In the rows, 128 means zero.
Facts:
ε(bikesam, grukli); ε(brebru, plarek); ε(briple, skosum); ε(brorebin, lugro); ε(brorebin, reli)
ε(bruvem, soskedi); ε(bruvem, skuflo); ε(buklogi, niklus); ε(buklogi, britum); ε(bupovas, brorebin)
ε(butun, briple); ε(butun, ruter); ε(butun, plile); ε(degu, lugro); ε(dodrun, drubropen)
ε(drafo, klaplos); ε(drega, skoskor); ε(dregran, kleti); ε(drepen, zitrom); ε(dretuk, niklus)
ε(dretuk, briple); ε(driner, plasum); ε(drostis, ruter); ε(drotugra, driklas); ε(drubropen, pliklos)
ε(fasku, kletabal); ε(fasku, vofle); ε(fasti, skosum); ε(fizur, drilu); ε(fizur, truskal)
ε(fledis, deku); ε(fopa, tradras); ε(fopa, buklogi); ε(fuflegus, zudu); ε(genos, plidos)
ε(gesta, drepon); ε(graflu, plidos); ε(gratum, tripires); ε(gratum, dukol); ε(gremaskol, kostil)
ε(grikles, tripires); ε(grikles, skuflo); ε(grikles, skibrek); ε(grufor, skoskor); ε(grufor, britum)
ε(guskik, plarek); ε(kabron, rifim); ε(kinogim, pliklos); ε(kinogim, zudu); ε(klapirun, britum)
ε(klepla, britum); ε(klepla, noflok); ε(kletabal, vogre); ε(kletabal, zudu); ε(kleti, klepla)
ε(kleti, minam); ε(kostil, skosum); ε(kostil, buklogi); ε(kuga, vupu); ε(liklipir, fasti)
ε(livem, gitul); ε(livem, sogu); ε(livem, vupu); ε(losto, tekir); ε(losto, plidos)
ε(losto, buklogi); ε(ludratru, losto); ε(ludratru, buklogi); ε(lugro, reli); ε(lusta, kluro)
ε(lusta, klaplos); ε(minam, kluro); ε(mipem, vepek); ε(movetri, teklu); ε(mufis, skoskor)
ε(muklem, skosum); ε(muklem, buklogi); ε(noflok, britum); ε(noser, rofi); ε(noser, zitrom)
ε(pesa, klepla); ε(pesa, dretuk); ε(pesa, lugro); ε(petas, tradras); ε(petas, buklogi)
ε(plarek, reli); ε(pliklos, reli); ε(plope, britum); ε(raklek, britum); ε(raklek, reli)
ε(razu, britum); ε(regran, flalebu); ε(regran, plidos); ε(reli, niklus); ε(rifim, lugro)
ε(rifim, noflok); ε(rifim, plidos); ε(roba, ruter); ε(rofi, lugro); ε(roliflil, trole)
ε(roliflil, zesku); ε(sezan, britum); ε(skadek, dutran); ε(skidak, kostil); ε(skidak, noser)
ε(skodos, britum); ε(skoskor, britum); ε(skosum, reli); ε(skuflo, niklus); ε(skuflo, klegonom)
ε(sope, noser); ε(staza, britum); ε(stobre, skoskor); ε(tebroste, skosum); ε(tebroste, skoskor)
ε(tekir, klepla); ε(tradras, britum); ε(tradras, vavir); ε(tradras, buklogi); ε(tragrik, britum)
ε(tramen, britum); ε(triflin, skibrek); ε(trofar, klaplos); ε(trofar, daples); ε(truskal, flalebu)
ε(viras, braze); ε(viror, noflok); ε(vokes, skalil); ε(vugar, fleses); ε(vupu, britum)
ε(zesku, degu); ε(zitrom, plidos); ε(zudu, reli); Θ(bikesam, skidak); Θ(braze, teklu)
Θ(brebru, zesku); Θ(britum, skoskor); Θ(brorebin, tradras); Θ(bruvem, defar); Θ(bupovas, grikles)
Θ(butun, brorebin); Θ(daples, mufis); Θ(daza, daples); Θ(degu, gisun); Θ(deku, steda)
Θ(dodrun, kostil); Θ(drega, minam); Θ(dregran, raklek); Θ(drepen, soskedi); Θ(drepon, zuna)
Θ(driklas, baflol); Θ(driner, drotugra); Θ(drotugra, napor); Θ(drubropen, graflu); Θ(dukol, skuflo)
Θ(dutran, ruter); Θ(fasku, fleses); Θ(fasti, roba); Θ(flafun, gremaskol); Θ(fleses, bikesam)
Θ(fopa, fasti); Θ(fuflegus, plarek); Θ(genos, dofi); Θ(gesta, skibrek); Θ(gitul, gratum)
Θ(gratum, petas); Θ(grelu, loso); Θ(gremaskol, skadek); Θ(grikles, staza); Θ(grufor, liklipir)
Θ(grukli, modre); Θ(klapirun, tistum); Θ(klaplos, pitran); Θ(klegonom, losto); Θ(klepla, vokes)
Θ(kletabal, vepek); Θ(klivos, guskik); Θ(kluro, zudu); Θ(kofim, rifim); Θ(kostil, gesta)
Θ(kuga, flibon); Θ(liklipir, plasum); Θ(livem, stuguri); Θ(loso, mipem); Θ(loste, plidos)
Θ(lusta, plile); Θ(mipem, reli); Θ(modre, pluvul); Θ(muklem, drepen); Θ(napal, genos)
Θ(napor, kofim); Θ(noflok, degu); Θ(noser, kabron); Θ(pedi, trole); Θ(pesa, bupovas)
Θ(plarek, muklem); Θ(plasum, kleti); Θ(pliklos, fizur); Θ(plope, vofle); Θ(pluvul, ludratru)
Θ(raflom, vupu); Θ(raklek, brebifin); Θ(razu, stobre); Θ(regran, kuga); Θ(reli, rofi)
Θ(remuplo, viror); Θ(rifim, loti); Θ(rofi, triflin); Θ(rofor, regran); Θ(sezan, tekir)
Θ(skalil, noser); Θ(skodos, raflom); Θ(skoskor, kinogim); Θ(skuflo, daza); Θ(sope, fopa)
Θ(stadrik, sogu); Θ(stadru, fledis); Θ(staskamol, skalil); Θ(staza, staskamol); Θ(stobre, kluro)
Θ(storepla, drepon); Θ(stuguri, drubropen); Θ(tebroste, movetri); Θ(teklu, vugar); Θ(tistum, fasku)
Θ(togre, fuflegus); Θ(tragrik, razu); Θ(tramen, stadru); Θ(triflin, truskal); Θ(truskal, butun)
Θ(tugil, tripires); Θ(vepek, vavir); Θ(viras, drega); Θ(viror, klapirun); Θ(vita, pedi)
Θ(vogre, dregran); Θ(vokes, grelu); Θ(vugar, klepla); Θ(vupu, briple); Θ(zesku, kuflur)
Θ(zitrom, flalebu); Θ(zudu, togre); Θ(zuna, buklogi); Θ(zurer, skinel)

Known rows:
[134 130 129 118 124 134 116 172 114 133 109 117 121 129 128 130 143 120
 106 142 123 123 115 147 105 134 103] : skodos
[133 140 116 196 126 146 143 176  79 134 110 107 109 115 153 107 130 122
 143 112 122 117 130  40 159 119 130] : plarek
[126 124 114 139 120 137 107 141 128 138 118 111 125 114 127 126 136 128
 114 147 122 133 127 151 129 144 113] : sope
[123 142 119 169 123 144 124 117 129 140 118 133 130 131 122 128 114 120
  98 107 123 132 112 108 111 130 123] : roba
[134 120 124 153 127 124 111 162 155 129 115 122 116 131 165 119 126 127
 123 133 111 124 135  45 138 116 120] : niklus
[130 127 126 162 122 132 136 116 127 133 126 104 134 113  88 137 125 117
 102 130 145 126 130 213  90 113 113] : lusta
[131 129 124 223 136 127 162 151  83 128 143 104 118 108 120 120 128 119
 142 120 143 114 138  93 105  91 139] : kluro
[125 136 120 168 122 139 128 131 127 140 118 129 127 136 118 124 114 122
  99 115 124 133 115 137 124 130 127] : drostis
[130 142 119 136 115 155 111 127 128 139  89 109 129 108 148 124 127 120
 110 100 121 126 126  98 154 132  94] : kinogim
[127 126 118 144 123 139 111 135 137 139 112 112 127 110 150 126 132 125
 118 127 117 127 135 106 147 128 109] : degu
[135 135 125 137 122 139 116  98 122 138 124 122 130 120 115 128 128 126
 135 114 130 129 117 104 129 121 119] : pitran
[138 124 126 130 122 147 120 116 113 137 128 120 124 128  97 123 131 126
 124 130 125 131 125 151 140 127 124] : klivos
[141 129 130 149 117 134 105 122 154 120 120 113 117 134 137 122 120 131
 149 122 126 128 127  42 117 119 138] : tripires
[132 125 124 118 132  83 120 144 106 132  95 112 147 142 183 132 109 116
 145 120 109 124 111 120  99 135 114] : tradras
[138 119 125 107 124 106 128  92  81 135 108 110 155 145 122 124  98 116
 151 111 113 131 117 191 134 137 126] : mipem
[124 140 118 143 121 122 109 146 137 134 110 112 126 116 157 135 133 124
 118 131 127 129 113 104  87 139 111] : ludratru
[130 130 125 162 123 129 134 104 127 134 125 107 135 110  96 136 123 118
 112 118 144 125 129 182  96 109 116] : drafo
[125 134 124 154 126 127 122 128 136 134 119 111 134 109 137 140 129 119
 114 125 135 123 126 123  86 113 105] : kleti
[142 119 135 109 128 144 114 146 107 135 124 125 120 135 114 124 143 126
 126 139 120 123 121 116 131 119 113] : gitul
[134 128 122 128 119 160 112 126 125 137 102 114 124 115 138 121 129 121
 111 114 112 126 133  86 160 125  96] : drubropen
[138 136 125 131 138 130 153  79 153 146 110 109 115 129 121 128 148 128
 135 129 164 133 110 160 172 135 120] : drotugra

Rows:
No name comes twice in this set of rows, the named rows included.
[123 129 114 131 120 124 104 127 129 139 122 107 128 105 135 132 144 130
 133 148 127 135 121 141 112 146 119] : regran
[129 132 116 136 141 102 144 121 177 144 101  96 114 115 172 132 158 132
 132 153 158 129 121 149 166 142 106] : rifim
[138 132 122 144 108 140 112 146 146 122 108 104 115 135 108 120 124 125
 122 134 130 132 121 136 111 142 137] : bruvem
[135 111 131 162 131 134 134 113 134 132 141 116 131 117 102 131 127 122
 114 134 132 122 145 151 117  92 116] : klaplos
[126 138 118 132 118 126 104 103 121 141 122 112 129 108 129 132 135 129
 144 132 134 134 114 134 115 139 122] : fizur
[132 121 122 128 126 124 108 110 121 139 133 120 126 114 122 125 141 133
 149 143 126 132 128 109 141 125 124] : drilu
[133 147 112 187 121 158 144 166  72 134  99  99 109 109 137 107 131 118
 136 102 126 117 127  62 163 126 125] : fuflegus
[130 140 119 138 118 145 112 127 134 138  95 113 129 114 149 125 125 121
 116 108 119 126 124  94 144 128 102] : guskik
[140 137 125 138 107 142 109 124 144 123 112 104 118 131 103 124 122 127
 134 123 134 132 117 118 103 139 140] : gratum
[129 119 117 146 130 123 109 145 143 137 114 116 123 113 170 123 133 128
 123 140 112 125 140  76 156 119 106] : lugro
[143 106 128 114 127 121 128 108  86 135 121 118 143 147 113 119 109 120
 144 127 107 130 126 174 151 126 124] : braze
[135 139 124 167 127 132 144 201  69 131 116 107 108 129 123 118 143 120
 131 135 134 117 113 113 111 130 131] : tragrik

The same nodes again, as new rows of numbers:
Known rows:
[ 81 113 158  89 129 132 140 132 170 185 171  76 133 150 159 133 139 134
 137 126 141 102  72 138 142 133 138 132 140] : remuplo
[125 103 145 112 143 119 125 138 132 148 117 114 119 119 150 129 133 137
 112 135 141 117  83 116 103 117 132 141 113] : pedi
[ 90 120 158 107 140 140 131 128 136 169 168  76 123 129 171 107 140 145
 140 114 139  91  77 118 128 103 144 125 143] : vita
[103  98 124 153 149 142 130 139 123 115 133 128 116 141 106 162 127 126
 109 160 118 121 113 104 124 111 182 126 145] : drilu
[129 145 114 164  77 152 104 103 175 182 220 110 146 112 159 139 162 138
 130 101 140 135 132 154 168 138 106 103 154] : brebru
[140 127 124 133 142 119 152 127  99  88  94 167 122 113  74 162 125  86
 143 145 132 152 129 136 110 150 117 119  92] : sogu
[118 131 129 158 184 110 158 137  66 134 105 123  83 145 171  94 155 164
 141 161 102 140  99 158 140 126 162 104  95] : kluro
[ 96 128 169  75 152  92 149 137  94 164 140  91 108 169 225  54 115 175
 151 151 100 123 118 179 149  79 136 127 146] : lusta
[ 62 160 166 133 129 158 155  76  86 114 145  94 169 151 108 109 148 127
 157 108 135 117 140 114 147  90 121  69 146] : noflok
[124 120 121 142 103 128 112 113 135 114 139 146 148 135 111 140 128 123
 111 142 124 158 174 138 146  99 125 132 165] : rifim
[106 101 103 149 116 141 127 120 153 123 150 119 119 156  97 193 113 118
 117 168  97 130 152 136 138 134 179 140 162] : truskal
[138 131 114 117 119 148 139 125 143 139 149 113 109 126 123 164 105 111
 154 138 109 117 121 144 133 170 150 129 112] : grelu
[ 99 140 156 136 133 177 133 128 148 162 192  81 109 130 144 142 118 123
 158 127 108  93  95 131 148 155 165 105 123] : deku
[117 167 166 105  97 151  91 141 166 165 200 130 157 108 173  74 119 134
 127 134 135 106 147 107 161 109 110 119 167] : bruvem
[164 147 146  97 162 145 118 166 109  88  85 185  95  93 108 111  57  94
 123 182 108 118 142  84 107 147 149 153 105] : baflol
[127 116 135 117 142 131 146 125  97 106  92  90 114 145 131 118 100 153
 140 104 112  93 124 109  92 129 148 134 105] : raflom
[124 128 135 158 125 191 117  95  92 121 173  59 104 115 162 111 101 163
 160  98 106  64 135 121 116 110 152  96 123] : loste
[145 144 123 116 160 117 161 197 142  94  58 164 143 140  84 125 133 107
 116 159 103 133 131  86 118 192 139 131  98] : ruter
[145 148 113 151 100 119 124 130 148 125 132 136 162 132 136 108 147 131
 114 105 137 137 152 110 141 136  99 127 138] : dretuk
[131 169  99 187 110 139 151 132 154 115 142 128 164 141  97 136 169 113
 131 135 113 151 151 116 169 201 138  95 110] : reli
[132  94 110 122 121 108 157 114 131 139  96  79 119 156 131 162 130 138
 141  98 129 114  98 147 103 143 143 143 114] : daza

Rows:
No name comes twice in this set of rows, the named rows included.
[128 106 127 104 133 119  91 177 137 105 121 222 127 104 101 136  89  88
  77 206 130 160 163 113 133  89 148 166 169] : graflu
[146 151 102  90 135  94 212 177 160  74  23 144 162 192  70 153 104 105
 148 147  89 141 172 109 127 224 148 149 103] : vofle
[182 134  91 163 133  99 145 140 111  65  44 148 146 137  98 105 145 148
 101  96 120 138 155  90 108 157 115 128 104] : briple
[114 115 104 136 163  83 181 136  91 144  90  90  87 179 166 135 154 168
 151 146  96 141 102 183 127 144 152 112  93] : daples
[158 132  94 182  95 134  99 119 165 160 181 141 124 101 125 156 166 126
 112 132 140 154 138 144 155 147 119 119 134] : zesku
[112 166 155 112  94 150 100 115 135 136 183 121 163 126 165  71 123 148
 130 113 131 118 171 117 161  82  93 110 171] : pesa
[181 100  83 123 119  93  95 144 161 153 114 174 107  83 128 151 145 121
 100 137 153 157 111 152 111 153 101 161 100] : roba
[162 149 138 111 109 135  83 145 148 133 136 142 137  98 165  78  99 131
 117 117 137 111 159 113 131 122 104 142 142] : grikles
[ 53  83 128 142 115 118 148 115 148 141 158  78 161 184 124 149 174 147
  98 133 128 126 114 126 140  74 161 113 185] : zitrom
[137 123  94 146 106 103 157 121 148 117 100  98 171 164 124 128 172 156
 113  66 132 136 130 121 125 157 104 123 121] : skuflo

